0: [ 12  15   3  -8 -18  22  -3   2   1  -5   1   6   5  -8   2  -1  11  -9
  -2  -8   3  -4   6  -1  -3   2  10   6   7  -2  -9   8  -7  -7   4]
1: [  5   5  -4  -3  -8  36  -8   4  11  -9  -8   9  -5  11   1  14  -2   9
   6  -1   6  -6   4   3 -12  -4   2  -5   7 -17 -10   2 -11  10  15]
2: [  4   6   1  -3   7  27   5   3   1  -3  -5   3   4  -4  -1   0   3   0
  -1   5   1  -4   2  -2  -4  12   3   5  -4   6 -16   8  -8 -11   3]
3: [ -2  21  -3   2  27  28   8  -8 -11   6   1   7   9 -10  -3  -2  13  -3
   0 -10  -5   0   5  14   4   4  -3  -3   0   6 -12   1   8  -2   0]
4: [ -9 -10   5   7  31 -20   1  11  -4  -3   3  -3  -3   8  -7   7  -8  -4
  -2  -1   1   7  -3   1 -13   2  -5 -23   1  11   8  -1  19  -1 -10]
5: [ -6 -12  -2  -8  32  -7   1  13  -1   0  11   3   3   3  -1   2   8   7
   7   9 -10   4  -2  -8  28   2  -8 -24   6   9   1   1  31 -11 -17]	4 3 2 0
6: [ -3   1  -2  -1   3 -19   5 -13  -7  10  -1  -4  -1  -9   2  -8   4  -9
  -1  -4  -8  -5  -3   7   3   3   1   9  -5   4   3   0  12   6 -17]	4 3 2 0
7: [ -7   4  -1   2  -3   6  10 -11 -15  18  -8  -1   2 -14   8  -5  -2   0
   3 -13  -3  -3  -4  17   3   5   7  16  -1  -9  -4   2  -7 -10   6]	6 2 0 3
8: [ -4 -13  -1  -1   7 -21  -3  12   8   0   6  -6  -2   7   3   3  -5   7
  -3  12  -3   3  -1  -6  -6  -6  -2 -25   5  -5   0  -2   6   7 -11]	4 5 6 2
9: [ -4   3   8  10  23  -8  -4   0  -1  -3   6  -3   3   3  11   2   0   1
  -6  -1  -6  -4  -8   1   8   2  -8 -12  -4   6   0  -3  30  -7 -15]	4 5 6 8
10: [  7   6   0  -3   2  25   5   6   2   3  -1   1  -3  -1   0   1   6  -1
   7   0   7   4  -2   1  -2   5   5  -9   6   0 -14  -6   1  -9   7]	2 0 1 3
11: [  7  -5   0  14  -8  17  11   2  -4  -4  -8   6  -4   8  -4  -8   2  -4
   9  -3   7  -7   3  11 -19  -9   4 -10  -2   2 -13  -6 -12   9  20]	10 1 2 0
12: [ -1  29 -12  -1  32  42  -2   7   0   4   0   0   1 -12  -5   2   7  -3
   6   5   3   3   3  -2  -1  14  -2  -6   3  -6  -9   2  -3 -13   4]	3 2 10 0
13: [ -7  -6   8  11  47  -2  -3   0   0   6   4  -6  -3  12  -4   8  -2   3
   6  -8   3   3   1  18 -17  -9  -2 -15   1  -4   2  -9   7  -1  -1]	4 9 8 3
14: [ -2  -2  15   8  -2 -38   4 -13  -7   1  -1  -3   3  -8   8  -3   1  -5
  -4  -8  -3   5  -4   2  -2  -2   3  16   3  -2   6   1  14   4  -9]	6 9 7 8
15: [ -4 -16   8   2  10 -23  12  -3 -14  10  -7   1   2  -4   3   1   4  -4
  -1  -3  -4  -6  -4   5   6   1   6   1  -4   7   4   3  16   2  -8]	6 14 9 4
16: [ -6  18  16   1 -37 -35  -9   0   0  -6   4   6  11   7   0  -5  -8   1
   2  -3   2   4   6  -3 -21 -17   3   9  -7  -2  13 -13  11   6 -17]	14 6 8 15
17: [ -2  10   5   4   5  -8 -14   3  -5 -18   1   2   2   3   4   6   0   0
  -5   5   9   9  -4  -7 -11  -9  -2  -5   0  10   6  -7   2   2 -16]	8 9 4 6
18: [ -4 -10   4   4  -1 -11   9  -6  -8  10  -3  -6   6  -6   2 -12  -1   1
   3  -4  -3   9  -7  20  -9  -1   9  14   5   5   8   6   2  13   1]	6 15 14 7
19: [  0  11  -6   2   5  15  -8  11  15 -19   7  -4  -6   3  -8   5   2  -5
   0   5  11   5  -3  -5 -14   1 -12 -16   1   2  -4  -1  -4   2   2]	10 17 2 1
20: [ -3   7  -3   4  31   4  -7   1   1  14   0 -10  -7  18   2  -4   8   5
   2   8  -3   2  -4  13 -14   2  -3  -3  -3   2  17  -6   2   4  -3]	13 4 9 17
21: [ -9  14  -6   7  11   9  -7   6  -2 -16   4  -4  -4   2  -7   1  -4   2
  -9   5  10  -7  -1   3 -27  -6  -3 -16  -8  -1  -1  -8   3   1  -4]	19 17 20 10
22: [  0   7  -4   0  10  22  -8   7   3  -6   6   1   0   4  -2   6  -2  -3
  -1   0   1  -5   5 -14  -5   6  -5 -23   2   2 -14   8   6  -1  -3]	19 10 2 21
23: [ -6  17  -1  -2   7   8  -2  -3  -9 -11  -2  11  -1  -9  -7  11  -2  -9
  -5   6  -2  -1  -3  -5  -2   3  -2  -8   1   9 -12  -6  15   2 -10]	22 17 21 10
24: [ -2  14  -1   0  13 -13   0 -10 -13   4   5  -2   9 -16  12   1  14   7
  -4 -10  -2   7 -11 -15  24   6   1  -5   1   9   0   3   8 -13 -10]	9 6 15 23
25: [ -1 -30   5   7  41   2   4  17  17  -8  -2  -2  -5  29  -5   4   4   5
  14   9  -6   0  -4  -5 -18   5 -11 -26   4  -2   6  -9  15  12   2]	4 13 8 20
26: [  9   7   2 -10  -9 -12   1 -10  -8  -5   7   2   7  -1   2  -8   2   4
  -2  -6  -4  -2   0 -20   7   0  -9  14   7   4  10  -3  11  -3 -10]	6 14 24 17
27: [  5  -6   0  -3 -14 -24   5  -4 -15  -2   7   7   7  -9   9  -1  -6   7
  -8 -14  -6   8  -1  -1  15   4  -7  11  -6   7  -5   1  12  -5  -3]	26 14 6 15
28: [ 10  21  -5  -7  24  44  -6  14   4   5  -7   5   1  -1   9  12   6  -5
   5  13   3  -3   0 -13  20  12 -12 -24  -8   4 -27  -5  -4 -13   5]	12 22 10 2
29: [ -9  -5  -5  -2  13  22  -2   9  11 -10  -9 -10  -4   8  -3   8  -1  -3
   5   6   4  -2  -3   7   2  -1   1 -26  -1   6  -6  -4   5  -9   1]	22 10 19 21
30: [  2 -14  10   6  13 -22  11   5  14  -5  12   0   1  -2   6   3  -8   7
  -7   2  -6   3   0  -8  18   4  -4  -8  -1  10  10   7  26  -7 -15]	9 5 15 8
31: [ -1  19  -6   5  18  32  -2   5   2  -5 -10   3   2   1  -3   1   9 -10
   1  -7   4  -5  -1   7 -13  16   1  -2 -10  -2 -11   2  -7  -1  15]	2 12 10 3
32: [ -7  -1   3  12  35   3  -7  -8  -3   4  -1 -10  -4  12   0  -2   2   1
   7  -2  -8   6   1  23 -22  -5  -3 -11   1  -8  13 -11   6   8   0]	13 20 4 21
33: [ -5  30  -8   2  24  12  -4   0   1  -4  -2   3  14  -2   3  10   3   7
  -2   0   1  -2   6  -5   9  -3  -1  -5  -5   6  -3   4   6 -11 -20]	23 3 22 9
34: [ -2  -4   7   6   6 -30  10 -11 -14   8   6 -17  -4  -1   6  -5  -4   0
  -8   4 -14   5  -3   5  10 -15  -1   1   1   1   9  -2  10   8 -23]	6 14 15 18
35: [ -3   8  -8  -9 -18  21   3 -14 -19   4   0   3   0 -15   5  -2   3  -8
   0 -11   0  -9   3   4   6  11   8  20   1   3 -17   9  -1  -7   8]	7 0 2 10
36: [ -1   4   1  -2  26  27  -9  11  13  -7   0  -3  -2   7 -10  -3   1  -2
   7  12   4  -1   4   9 -14  -1 -10 -17   5   5 -13  -1   1  -2   4]	29 19 22 10
37: [ -3   8 -12   2  35  31 -12  -3  15   3 -19  -7   2  12  -6   2   9  -3
  11   8   4   2  -2  24 -17  -6  -4 -14   2   1   5   0  -6  -4   4]	36 20 29 32
38: [ 13  21  -8 -13 -11  29   3  -1   4  -1  -4  -2   6 -10   2   1   7   2
  -8  -1   4  -9   4 -14   0  18   1   2  -4  -3 -20   3 -12 -10  12]	2 0 10 35
39: [  4   6  -1   1  11  21  -6  10  15 -11   6   6  -1  10 -11   1   4  -1
   1  -1   4  -3   6 -11 -14   5  -1 -10   1   6  -9  -4  -7   8  10]	19 22 36 10
40: [-11 -16   9  -1  38 -11  -8  -2   6   2  10  -3   7   3   3   3   4   5
   2   4  -8   9  -5  -2  18   0  -3 -17  -4   6   3  -1  22  -7 -27]	5 9 30 4
41: [ -3   3   5   5   4 -27   0  -9  -1  -2   5  -5   4  -9  10  -6   6   1
  -2  -9 -15   7  -2  -6  12   1   2   5   0  -1   3   1   7  -5 -10]	14 6 24 27
42: [  0  13   6   5   5  23   0   5  -1   1  -2   6   0   1  -5   3  -3   2
   8  -5   3  -7   0   6  -4  -4  -1   7   1   8 -11   6  -3  -4   4]	2 10 31 0
43: [ -7  -1   1   6  28  24   1  10  -4   9  -2  -4  -3   8   2   5   1 -11
  11   5  -4   4   6   8  -7   8  -8 -22  -3   3  -5  -3   2  -4  -3]	36 29 22 10
44: [ -7  14   2   0   9 -16   8 -14 -18  -3   3   4  12  -5   2   3   5  -1
  -7  -1 -11   7   0  -7  11  -5   1   7  -3   6   2  -4  17   1 -15]	41 6 24 26
45: [-10  11   2   5  22  10  -8  10   0 -14  -2  -3   1  12  -7  -1   2 -11
   4   4  11   1   9   9 -32   2  -4 -10   7  -2  -8  -5  -1   1  -1]	21 36 19 39
46: [ 3 10  0  5 10 -5 -4 -8 -8  5  2 -1 11 -2  5 -4 11 -8  2  0 -5  7  4  6
 -6 -3  2 -6  0  8  3  2  9 -2 -4]	6 44 41 17
47: [  0  -6   6  -3   4   2  -6  -5   5  -7   3  -4  -9   8  -3   7  -1   6
  -6   5  -4   0  -6  -5 -13   2  -6 -13   3  -3   6  -8  -1   4  -5]	8 17 19 21
48: [ -7   3   8  -1  15 -30  16  -9 -25   5   3   5  -1 -12  -1  -3 -13 -13
   4  -6  -5  10  -4  19  -5   6   4   7  -5   3  -4   4  14   7 -12]	6 15 14 18
49: [ 17  11 -14  -8 -13  22   3   9  11  -2  -3   9  -2  -9   0   4  12   4
  -5   0  11  -1  -1   5  11  15  -1   7  -2  -2 -16   5 -11  -7  10]	38 0 2 10
50: [ -9   7   2   6  23 -35   4  -8  -3  -2   0   3   1   3  -1  -2  10  -4
  -3  -3  -8   7  -2   4   3  -2 -11 -16  -1  12   8 -11  24  -6 -17]	9 4 44 41
51: [-22   0  10  10  14 -35   4  -5 -16  -1  14   0  -2  -5  -2   3   8   5
   2   0 -16  10  -6   0   2  -7  -1 -14  -4   3   9 -11  32   0 -28]	50 34 44 9
52: [  1   4  -2  -8  15  26  -5   8  13 -23   4   9   1   5 -10   8   0  -3
   0  10   4   5   1 -13   5   9  -2 -14   0   9 -12   1   3 -11   8]	22 39 19 29
53: [ -7  -1   8  12  18 -21   7 -15 -17  18   0  -4   0  -5   5  -1  -3   2
   3  -8 -14   6  -1  19  -1  -8   1  -7  -4  -1  10  -1  16  10 -26]	34 6 15 48
54: [  4  -3  -5  -1  17  11  -8   5   8  -2   4   2  -2   9  -4   6  -2  -7
 -13   3   0   4   8  -8  -6   1   0  -8   0   2 -10  -6   8  -5  -2]	22 39 47 52
55: [ -9   6   4   2  38  12  -1   0   2   8  -1  -3   1  -1   2  -1  -7 -11
  -2   2  -2  13   3  13  -5  -1   7  -8   2   7  -6  -4   9  -1  -9]	43 13 54 46
56: [  4  -5   5  -6  28 -11   1  -2   3   1   7  -4  14   4   7   6   5   4
   3  -3  -4   5   5 -14  26   2 -12 -15  -3   0   5   1  25   3 -17]	40 5 9 30
57: [  3   9  -6   2   9  24  -8   6  13  -8   3   7   2  -2  -1  10   5  -2
   6  10   7  -3   0  -4   3  12  -4  -9   0   1 -14   2  -8 -18   4]	52 2 10 22
58: [-11   4   4   4  10  -8 -11  12  17   4   0  -3  -5  17  -7  -2   1   4
   5  13  10   7  -5 -21  -6  -4  -2 -17  -1   7   9  -7   2   4 -11]	8 47 17 19
59: [  5  24   0 -12  -7  23   0   3  -8  -7  -6   8  10 -12   0   2  10  -3
   4  -6   4  -6   0   5  14  11   7   4   2  -1 -23   3  -4  -8  12]	0 38 49 2
60: [  7  10   2  -5 -10  11  -2  13   6 -26   1  14  -5  -4   1   3  -4   0
  -1   5   8  -2  -1  -5 -16   0  -6   7   5   1  -2   2 -11   2   9]	19 39 0 42
61: [ -6  -4   5  -5   5 -15  -9   6  11 -18   0  -3  -5   7   3   6  -1   3
  -2   9  -2   4  -1 -11   4  -7  -6 -13   4   6  -4  -4   2   2 -17]	8 17 47 58
62: [ -5  11   4   0 -18 -56   7 -15 -22  -4  13  13  11 -14  13  -7  -4  10
  -5 -18  -7   2  -9  -8  15   0   2  21  -1  -5  10   9  20   2 -27]	14 27 41 44
63: [ -2   1  -5  -6  26  36   1  12  11  -7   0  -1   3   2 -12   9  -1  -8
   5   6   1  -3   2   3   1   8  -1 -22   5   4  -9   3  -6  -9   3]	36 29 52 57
64: [  1  13   3   2  28  10 -11   2   5  -1   5   0   3  -6   2  -4   6   2
  -1   4  -4 -12  -9  -8   8   1  -1  -9   9   9  -6  -1   8  -3 -13]	33 9 22 23
65: [  2   7   0  -1  -7  13 -12   5   9 -23  10   7  -1  -1  -6   4  -4  -4
  -7  12   6  -2   3  -9 -16   0  -5  -3   0   1  -5   0 -10  -5   6]	60 19 39 57
66: [  1  -8  15   8  17 -32  -1  -5  -1   0   5  -6  -2  -5   6  -2  -3   5
  -1 -10 -20   3  -6  -6   0   0  -7  -7   0  10   9  -5   8   4 -18]	41 34 50 14
67: [  1  13   3   0   6  15 -10   8   8 -13  -3  -4  -8  -1  -8   2  -1   0
  11   0   3   4   8  -5  -4   8  -4 -11   3   3  -2  -3   2  -2   6]	19 39 22 10
68: [ 13  12  -4  -7 -23  16 -10   1   4 -11  -3   3  -4  -1  -7  -5   3  -2
  -6   1   9  -6   6   3   1   7  -1  16   4 -14  -9   0 -14  -4  17]	0 49 60 38
69: [  3   2  -3 -15   4  27  -4   8   8 -16  -2   5   4  -9 -16   7  -3  -4
  -4  -1   5  10  13 -14  -2   6  -9  -6   2  -1 -16   1  -3  -3   8]	52 67 39 22
70: [ -5  -4  -1   5  11 -28   9 -15  -7   6   6  -3  12 -12   4   0  -4  -2
   7   0  -3   4  -1   1  16   3  -2  -8   1   8  -1   6  20 -10 -16]	41 15 6 44
71: [ -5   0  15  17  -6 -32  -4   5  -1 -10   9  -2   2   1   1   1  -5   8
   2  -3  -4   4   2 -12   3  -5  -5  -6   2  13   2  -1  16   0 -14]	66 41 61 30
72: [ -2  -3  14   8 -37 -38   1   4   0  -9  11  -8  -3  -2   5  -3 -12  -2
  -5   2  -2   4   4 -15  -9  -4  -5  16  -8  -2   4  -1   4  11 -10]	16 71 14 27
73: [  7   3  -8  -2   8  21   3   0   6   4  -7   5   2  -5  -2   1   0   2
  -4  -3  -2   1   2   1   9   3  -7  -4   8   0 -15   6   4  -8   5]	10 2 42 57
74: [ 18   7   0  -2 -40  15  -2   4  10 -16 -11   8   1  -6  -3  -1  -1  -1
  -4 -13   7 -18   0 -24   5  15   8  18  -5   5  -4  11 -17   3  18]	68 0 38 49
75: [-12   0   8   7   8 -37  -7  -8 -11   2   6   1   8   7  -4   1  -3   7
   7  -6 -10   8  -3   2  -2 -13  -6  -5  -2  -2   7  -8  30   2 -18]	51 50 71 66
76: [-10   4   3   6  30 -18 -14  -8   2  -2   7  -9   3   8  -2   7 -11   6
  -4  -2  -9   2   0   1 -10  -4  -6 -21  10   5   5 -12  15  -7  -6]	4 9 13 50
77: [  1  -7  -6  -5   1  -1   4  -1   7 -17  -3  -4   2  -2  -9  -7   1  -4
   6  -7  -2  -2   1   5   1   2   0 -14   4  -3  -3   6   7  -8   7]	67 73 29 10
78: [ -6  17  -7   3 -16  13   2 -14 -16  -4   7   8  16 -16   8   3   3  -2
  -1  -2  -1   0  -1  -2   4   5   1  18   6  -7  -2   3  -6  -2   0]	35 0 7 59
79: [  8   8  -3 -13 -31   3   7   6  -3 -13  -3   9   0  -4  -3   2 -10  -6
  -4   2   3  -7   2  -8  -7  -4   2   6   1   0 -13   7  -9   7  13]	60 68 0 65
80: [  2   3  -1  -3 -12  -2  -1   5  -2 -14   1   6  -3  -2   4  -4  -3   2
   3  -3   2  -2   0  -8 -11   3   2   5   0   4   0   1   3   3   3]	60 79 65 77
81: [ -6  -5  -5   4  35  45  -3  11  12  -1  -7   2  -3   4  -8   9   1  -2
   2   4   4   3   2   3   1  -3   5 -14   4  -1 -11   4  -1  -3   4]	63 36 29 43
82: [ -4  -8   5  -4  10 -25  -2  10  15  -5  -1  -2  -6  11   0   8  -7   4
   0   3   0   4   1 -14   8   5  -5 -17   3   1   7  -9  11   0 -13]	61 8 58 30
83: [ -9  -2   7   9  16 -28  10 -12 -16  11  -1 -11  -3   0   2  -1  -7  -8
   3  -8  -7   2  -6  30 -28  -7   1  15   7   4   7  -6   4   2  -5]	18 48 53 14
84: [ 13   7  -1  -6 -28  13   1   2  -4   3  -3   7   1   3   1  -1  -4   4
  -4  -6   9  -7  -2  -5   0  -7   9  13   2  -2  -2  10 -15  -4  10]	79 0 68 80
85: [ -1  -5  -1   9 -11 -11   4  -3  -5 -11  -2  -2   0  11  -2  11  -8   0
  -3  -3   4  -8   3   0  -8   5   5   0  -1  -3   3   0   0   3   1]	80 47 77 17
86: [  0   6   5 -12   0  -6   6   2 -15  -7   7  -1   0  -8   5   3   6   0
  -2 -10   2   1  -2 -14   2   0  -2  -4   2  10  -4   4   9   3  -6]	80 26 44 23
87: [ -3  22  -8   1 -18  -2   0  -8  -1   0   6  -3  12 -10   5   7   7   5
   5  -5  -5  -4   1 -13  11  10   3   5   2   8  -3   2  11 -16  -7]	78 26 24 86
88: [ -6   7   5   8  11 -33  -3  -8  -8   9   3  -2   6   4  -4  -4  -7   6
   0  -4 -10   7   3  23 -24  -4  -6   1  -2  -3  14 -10  14   4 -11]	83 75 53 14
89: [  7  18  -3   6   5  44 -12   8   2  -8  -9   1   5   1  -4   5   1   5
  -3   6  -3 -11   0   6 -16   4   5   1   1  11 -11   3 -23  -4  29]	31 2 42 1
90: [-3  4 -7 -2 43 21 -2 -1 -6  3  1  1  7 -4  4  1 11 -1  9 11  2  1  0 14
 -8 -1  2 -8  0  4 -5 -5  8 -4 -6]	55 43 3 36
91: [ -4   3  -3  -6  -9  22  -4   8   1   9 -12   3   2   3 -10   0  -2  -8
  -5  -1  -1   0   1  16 -14  -5   6   5   7   2 -17   6 -12 -11  16]	42 2 10 0
92: [  3 -12  -3  -3 -27   4   0   3  -6 -11  -2   1   0   8   3   0 -16   9
   1   0   4  -7  -3   2 -14   4   1   3   2   1  -7   8 -15   4  16]	79 80 84 85
93: [  6  -6  -2  -4 -26   8   6  11  -2  -9  -7   5  -4  -6  -3   1   1  -5
  -4  -6   7   2   0  -3 -14   2   2   5   5   0 -10   7  -8   2   8]	79 80 92 84
94: [ -8  -6  12  16 -12 -15  -1  -1  -2   3  -4  -1  -3   2   3  -6  -6  -1
   8   2   2   3  -2   7 -15  -2  -1  -4   0   1   5   5   8   8 -10]	85 18 80 71
95: [ 11  16  -5  -7  14  38  -1  11   6   0 -10   1   2   1  -6   7   9 -12
  -4   2   9  -8   0   4  -7  10  -6   0  -2  -1 -18   9  -8  -5  11]	31 2 57 10
96: [  0 -13  -2  -2  18 -16  -2  -3   5  16   5  -1   7   2   0   4   5   6
   0   0 -10   2   2 -14  26   7  -1  -9  -2   4   6   9  21 -12 -21]	56 40 30 5
97: [ -6   3   2  11 -11  17   6   3  -2  -4  -2  -5  -5  -3 -16  -2  -5 -12
   1  -2  -1   1  -5  11 -34  -5   9   8  -2  -5  -3   5 -12   3  11]	91 11 93 42
98: [  5 -15  -5   5 -24   9  -3   0   4  -7  -8   5   5   0  -5  -7  -5   2
  -3 -15   8  -9   5   2 -11   6   1  16   0   0  -9   7 -21   1  17]	92 93 84 68
99: [ -3  13  -5  -6  47   2  -6  -6  -8  10  -3  -1   8   3  15  12   5   3
  -3   2  -4   3   8   8   3   0   3 -13  -4   6   1  -1  20 -12 -16]	90 55 33 9
100: [ -8  -3   4  13  14   2   5  -2 -17   2  -4  -4   7   6   0  -6   7 -10
   3 -11   1  -1  10  37 -15  -7   3  14   1  -4   4  -2   5  11   4]	18 83 32 46
101: [-12   9   5   5  32  -9  -7  -3 -11  10  -6  -5  -1  18  -4  -3  -5  -5
   4   5  -3  19  -1  23 -26  -6   2 -15  -2  -5  11  -7  12   1   5]	32 13 20 88
102: [ -3 -10   8   4 -27 -20   2   2  -8 -10   3  -5 -11   1   5   9  -8  -2
   0  -5  -7  -4   2 -10  -8  -4 -12   7  -2   3   2  -4   3   6  -4]	72 85 80 94
103: [ -4  10  -2   9  10 -11  -4  -8 -13  -2  -6  -8   9  -1  -5   4  -4   4
  -4 -10   2  10  -2   5  -4  -2  -6   1   7   8   2  -6  19  -5 -12]	46 44 17 9
104: [  2  -3   3  10 -21 -39  -2  -8  -4   0   2  -8   2   6   5   6 -20  -3
  -5  -5  -2   3  -9  -3  -1  -2   5  10  -3  -9  11   3   0  14 -10]	72 14 102 85
105: [  3   7   1  -2  12 -14   4 -13  -7   2   3   3   1   3   4  -2   2  -6
   0  -2  -8   5  -6   5   4  -2   4   4  -5   3  10  -3  12   0 -15]	6 44 46 41
106: [-10  10   3  -3  12  17  -6   9  20 -23   1   4   2  -5  -9   7  -1  -5
   1  10   9   9  -6  -9  -8   4  -8  -8  -5   6   0  -1   4  -9  -8]	19 52 67 65
107: [ -3  -6  -5  -2   0   2  -2  10  15 -10   1  -6  -8   6   2   4  -7  -6
  -2   4  -2  -9   9 -19  12  -1  -4  -8  -2   4  -8   0   1  -8 -10]	61 54 22 82
108: [ -5   0   7   5 -16  -6   0   1  -8 -11   5  -2   0   3   7  -5 -13   1
  -3  -2  -5   3   5  -3  -3   4   8   4  -8  -3  -3   1   8   3  -9]	80 85 94 102
109: [ 3  8 -9  5 15 24  5  2 -5  5  2  4  6 -9  4  2  4 -5  0  1 -2  6  3  0
  4 10  5 -4  7  6 -2  2  7 -2  2]	73 10 3 2
110: [  1   6  -3  -7  -7  11  -9  16  18 -19   0   4  -4   5  -8   5  -4  -7
   3  10   5   6  -6  -5  -8  -2 -11  -6   1   4   0  -1 -10   1  -1]	19 65 60 106
111: [  0 -16   9   8  11 -34   0  -2   4  -2   9  -1  -4   1   6   4  -1   6
   2 -10 -14  12  -1 -11  20 -11  -8   0  -9   3  12   4  24  -6 -14]	30 66 41 71
112: [-11   9  -7   8  35   9  -5  -4   0   8   4  -3  -5  10  -2  -1  -2  -6
   8   3   6  10  -1   4   1   3   1  -5   8   0  12  -8  10 -14  -8]	55 20 90 43
113: [ -9  -4   8   0  41 -15   5  -3  -7   7  10  -5   1   2   0   2   6   2
   2   4  -7  11   4   0   1   6 -13 -26   5   6   5  -1   9  -6 -10]	4 40 76 50
114: [  4   3   1 -10   6  35  -2  12   5 -11  -4   4   2 -11   3   4   5   8
  -3   5   3   0   0 -22  10  11  -5 -20   3   9 -16   2  -3 -13  11]	52 57 69 22
